Here is a tiny trained network, its code and every weight. The questions are about switching its units off for an input and a class, where a switched-off unit gives its printed mean instead of its output.

import numpy as np


def w(rows, s, z=0):
    codes = np.array(rows[::2]) - 128.0
    scale = np.full(codes.shape[1], s)
    scale[-1] = z or s
    return codes * scale


def norm(h):
    return h / np.sqrt((h * h).mean(-1, keepdims=True) + 1e-5)


def f(y):
    return np.maximum(y, 0)


def log_softmax(a):
    a = a - a.max(-1, keepdims=True)
    return a - np.log(np.exp(a).sum(-1, keepdims=True))


def net(x, mask):
    res = np.array(x, float).reshape(1, 6) / 4 @ E
    u = 0
    for l in range(2):
        y = f(norm(res) @ A[l][:, :-1].T + A[l][:, -1])
        res = res + np.where(mask[u : u + 8], y, B[l][:, -1]) @ B[l][:, :-1]
        u += 8
    return log_softmax(norm(res)[-1] @ U[:, :-1].T + U[:, -1])


A, B = {}, {}
E = w([
[131,111,123,123,118,118,132,102,127],'x0',
[220,115,104,102,169,116,125,129,176],'x1',
[133,1,126,66,157,129,92,197,44],'x2',
[113,125,151,124,154,134,127,118,135],'x3',
[131,124,141,136,136,125,137,124,121],'x4',
[122,132,136,127,112,133,106,149,158],'x5',
],0.0064)
A[0] = w([
[87,78,150,101,87,155,49,150,29,77],'L0N1',
[253,141,124,79,185,103,99,117,167,168],'L0N2',
[139,169,183,159,64,160,120,104,78,143],'L0N3',
[128,115,58,107,145,169,109,106,110,188],'L0N4',
[84,80,130,109,117,143,153,131,147,187],'L0N5',
[93,99,125,154,111,149,89,168,187,250],'L0N6',
[174,65,152,61,148,140,92,161,81,137],'L0N7',
[141,57,160,56,113,130,113,170,74,152],'L0N8',
],0.0066,0.0025)
B[0] = w([
[165,151,134,247,158,103,100,1,105,250],'L0N1',
[187,80,83,183,141,252,92,168,175,241],'L0N2',
[97,22,131,70,119,71,193,163,187,190],'L0N3',
[88,151,151,100,77,135,174,94,181,172],'L0N4',
[85,224,61,173,156,129,139,158,141,174],'L0N5',
[143,113,103,114,137,77,152,89,83,185],'L0N6',
[169,155,169,2,34,103,175,202,186,251],'L0N7',
[127,163,182,129,103,194,84,155,111,254],'L0N8',
],0.0054,0.0063)
A[1] = w([
[25,118,108,94,139,60,206,133,139,113],'L1N1',
[100,152,133,113,177,89,176,140,128,134],'L1N2',
[123,123,45,228,177,180,98,126,164,92],'L1N3',
[105,155,160,132,101,97,94,169,57,94],'L1N4',
[54,159,97,111,128,50,156,131,135,102],'L1N5',
[108,214,124,254,138,90,93,58,70,253],'L1N6',
[68,176,149,114,79,70,129,123,73,175],'L1N7',
[122,144,54,227,163,142,166,108,160,138],'L1N8',
],0.0075,0.0035)
B[1] = w([
[102,146,49,31,88,58,166,218,171,192],'L1N1',
[102,132,88,114,81,65,128,133,134,151],'L1N2',
[57,131,163,165,192,63,178,27,86,181],'L1N3',
[91,134,108,201,173,119,143,50,110,170],'L1N4',
[164,76,81,31,101,54,148,206,121,179],'L1N5',
[182,118,133,96,98,194,82,151,124,254],'L1N6',
[33,255,171,155,152,71,67,63,87,214],'L1N7',
[120,91,134,182,189,104,176,114,142,208],'L1N8',
],0.0089,0.0084)
U = w([
[80,168,46,53,81,36,147,177,154,161],'0',
[73,61,75,164,128,159,116,159,87,9],'1',
[79,200,182,174,105,132,39,43,51,142],'2',
[82,95,67,165,151,169,131,180,72,15],'3',
[74,81,77,152,129,174,143,155,78,23],'4',
[149,97,115,253,210,129,184,38,177,138],'5',
[79,82,79,176,137,163,138,183,72,10],'6',
[204,89,155,61,76,214,97,215,153,155],'7',
],0.017,0.015)

Each question gives the input, the list of numbers given to net, and the class t.
The units are the neurons (one row each of A and B). Each row of codes is followed by its name. A weight is (code - 128) times the scale printed after its matrix; where a second scale follows, it is the last column's (A, B and U).
mask holds one flag per neuron, layer by layer. A switched-off neuron (its flag False) gives its mean, the last column of its row in B, instead of its output. The means were averaged over made-up inputs and are rounded, as every weight is.
A unit's drop is (log p(t) with every unit on - log p(t) with that unit switched off) / (log p(t) with every unit on - log p(t) with every unit switched off).
The circuit of an input: a set's keep is (log p(t) with only the set's units on - log p(t) with every unit switched off) / (log p(t) with every unit on - log p(t) with every unit switched off). Starting from the 12 units with the biggest drops (on a tie, the unit counted first), units are removed one at a time, each time the one whose removal leaves the highest keep (on an exact tie, the one counted first), for as long as the keep stays at least 0.8.
units of the circuit, in order: the units of the circuit, biggest drop first
unit that matters most: the unit with the biggest drop
k most important neurons: the k neurons with the biggest drops, biggest first
top k neurons in layer l: the k neurons of layer l with the biggest drops, biggest first
drop when u is switched off: that unit's drop, to one decimal
input [7,8,0,0,0,-1], class 5: unit that matters most => L0N2
input [-4,0,1,-2,6,-8], class 2: 2 most important neurons => [L0N2, L1N1]
input [-7,1,-8,-5,-3,8], class 5: 3 most important neurons => [L0N7, L1N1, L1N8]
input [-7,1,0,-7,-8,6], class 5: 3 most important neurons => [L0N7, L0N8, L1N1]
input [7,1,7,-6,5,-2], class 7: 3 most important neurons => [L1N7, L0N7, L1N3]
input [6,-6,1,-8,-7,-5], class 2: top 3 neurons in layer 0 => [L0N1, L0N7, L0N2]
input [3,1,4,7,-1,3], class 7: 2 most important neurons => [L1N7, L0N7]
input [2,-1,-4,8,-3,-7], class 0: top 2 neurons in layer 0 => [L0N2, L0N1]
input [7,-1,-6,2,-1,-3], class 0: 2 most important neurons => [L0N2, L0N1]
input [8,4,0,-3,1,-7], class 5: 2 most important neurons => [L0N2, L1N6]
input [0,5,0,3,4,7], class 5: top 2 neurons in layer 1 => [L1N3, L1N6]
input [1,0,2,2,2,1], class 2: drop when L0N2 is switched off => 0.2
input [1,-2,1,-7,3,-6], class 2: drop when L0N2 is switched off => 0.9
input [5,1,-2,2,6,1], class 5: units of the circuit, in order => [L0N7]
input [6,1,3,-1,8,-7], class 7: drop when L1N7 is switched off => 0.7
